Below are the code and all the weights of a small trained network. Each question names an input and a class and asks about switching units off, where a switched-off unit gives its printed mean instead of its output.

import numpy as np


def w(rows, s, z=0):
    codes = np.array(rows[::2]) - 128.0
    scale = np.full(codes.shape[1], s)
    scale[-1] = z or s
    return codes * scale


def norm(h):
    return h / np.sqrt((h * h).mean(-1, keepdims=True) + 1e-5)


def f(y):
    return y / 2 * (1 + np.tanh(0.7978845608 * (y + 0.044715 * y**3)))


def log_softmax(a):
    a = a - a.max(-1, keepdims=True)
    return a - np.log(np.exp(a).sum(-1, keepdims=True))


def net(x, mask):
    res = np.array(x, float).reshape(1, 5) / 4 @ E
    u = 0
    for l in range(3):
        y = f(norm(res) @ A[l][:, :-1].T + A[l][:, -1])
        res = res + np.where(mask[u : u + 7], y, B[l][:, -1]) @ B[l][:, :-1]
        u += 7
    return log_softmax(norm(res)[-1] @ U[:, :-1].T + U[:, -1])


A, B = {}, {}
E = w([
[199,208,55],'x0',
[126,130,128],'x1',
[131,127,128],'x2',
[171,222,254],'x3',
[220,69,156],'x4',
],0.012)
A[0] = w([
[245,27,160,48],'L0N0',
[245,212,28,1],'L0N1',
[252,43,132,72],'L0N2',
[143,137,210,96],'L0N3',
[50,59,209,54],'L0N4',
[185,41,34,94],'L0N5',
[75,5,166,55],'L0N6',
],0.013,0.0085)
B[0] = w([
[40,168,134,211],'L0N0',
[192,255,126,227],'L0N1',
[41,152,120,222],'L0N2',
[145,88,140,181],'L0N3',
[95,104,185,198],'L0N4',
[176,90,92,254],'L0N5',
[156,130,186,218],'L0N6',
],0.034,0.005)
A[1] = w([
[144,151,157,112],'L1N0',
[54,161,76,138],'L1N1',
[29,208,69,25],'L1N2',
[2,191,68,34],'L1N3',
[146,72,95,2],'L1N4',
[202,213,128,119],'L1N5',
[135,23,25,35],'L1N6',
],0.015,0.0038)
B[1] = w([
[142,109,133,151],'L1N0',
[83,125,97,189],'L1N1',
[81,159,156,213],'L1N2',
[59,143,146,213],'L1N3',
[151,165,94,132],'L1N4',
[117,75,174,253],'L1N5',
[167,145,5,196],'L1N6',
],0.03,0.0066)
A[2] = w([
[185,54,128,253],'L2N0',
[162,194,212,136],'L2N1',
[55,230,117,152],'L2N2',
[183,190,102,66],'L2N3',
[162,253,117,79],'L2N4',
[55,143,107,66],'L2N5',
[190,202,102,66],'L2N6',
],0.024,0.0033)
B[2] = w([
[91,252,108,186],'L2N0',
[133,172,23,252],'L2N1',
[111,8,71,246],'L2N2',
[80,220,201,175],'L2N3',
[76,103,246,204],'L2N4',
[97,61,79,184],'L2N5',
[50,239,230,184],'L2N6',
],0.027,0.012)
U = w([
[65,80,94,128],'0',
[101,141,117,218],'1',
[110,136,211,156],'2',
[178,159,66,154],'3',
[80,140,112,145],'4',
[145,124,125,41],'5',
[253,84,164,10],'6',
[250,78,164,13],'7',
],0.022,0.012)

Each question gives the input, the list of numbers given to net, and the class t.
The units are the neurons (one row each of A and B). Each row of codes is followed by its name. A weight is (code - 128) times the scale printed after its matrix; where a second scale follows, it is the last column's (A, B and U).
mask holds one flag per neuron, layer by layer. A switched-off neuron (its flag False) gives its mean, the last column of its row in B, instead of its output. The means were averaged over made-up inputs and are rounded, as every weight is.
A unit's drop is (log p(t) with every unit on - log p(t) with that unit switched off) / (log p(t) with every unit on - log p(t) with every unit switched off).
unit that matters most: the unit with the biggest drop
k most important neurons: the k neurons with the biggest drops, biggest first
top k neurons in layer l: the k neurons of layer l with the biggest drops, biggest first
drop of u: that unit's drop, to one decimal
input [7,-3,-5,2,1], class 2: top neuron in layer 2 -> (L2N4)
input [4,2,3,2,1], class 2: 2 most important neurons -> (L0N1, L2N4)
input [-3,6,-3,8,-6], class 3: 4 most important neurons -> (L0N2, L0N0, L0N3, L1N3)
input [-6,1,-1,2,-7], class 0: 4 most important neurons -> (L0N5, L1N5, L2N6, L2N4)
input [-7,3,-2,-3,6], class 2: top 2 neurons in layer 1 -> (L1N2, L1N3)
input [8,3,-3,1,5], class 2: 2 most important neurons -> (L0N1, L2N4)
input [5,3,-4,6,-5], class 3: 3 most important neurons -> (L2N1, L1N5, L0N2)
input [-6,-5,6,-3,2], class 2: top 2 neurons in layer 2 -> (L2N2, L2N5)
input [-7,-3,4,-8,6], class 3: top 2 neurons in layer 0 -> (L0N5, L0N1)
input [-7,5,3,-5,-4], class 2: 4 most important neurons -> (L0N1, L2N2, L0N6, L2N1)
input [-2,0,-7,-7,0], class 3: 2 most important neurons -> (L0N1, L0N5)
input [2,-2,-1,7,8], class 0: 2 most important neurons -> (L0N0, L0N2)
input [1,-3,-4,8,-2], class 3: 2 most important neurons -> (L2N4, L2N6)
input [-6,5,-2,7,4], class 3: top 3 neurons in layer 1 -> (L1N5, L1N3, L1N1)
input [-1,-3,-8,3,-8], class 0: unit that matters most -> L2N2
input [-4,1,-5,4,-6], class 0: 2 most important neurons -> (L0N5, L0N6)
input [0,2,5,-6,3], class 3: 2 most important neurons -> (L0N5, L0N1)
input [2,0,2,-5,-4], class 3: 3 most important neurons -> (L0N1, L0N2, L0N0)
input [-7,-2,3,4,2], class 2: 3 most important neurons -> (L0N4, L0N1, L2N2)
input [4,-7,0,8,-2], class 3: unit that matters most -> L1N5
input [8,6,-6,8,1], class 2: top 2 neurons in layer 2 -> (L2N4, L2N6)
input [7,1,6,1,5], class 2: top 2 neurons in layer 2 -> (L2N4, L2N6)
input [7,-1,-2,-3,3], class 2: drop of L0N1 -> 0.4
input [-2,0,-4,2,-4], class 0: drop of L0N5 -> 2.5
input [2,0,-5,1,7], class 0: drop of L2N2 -> 0.4
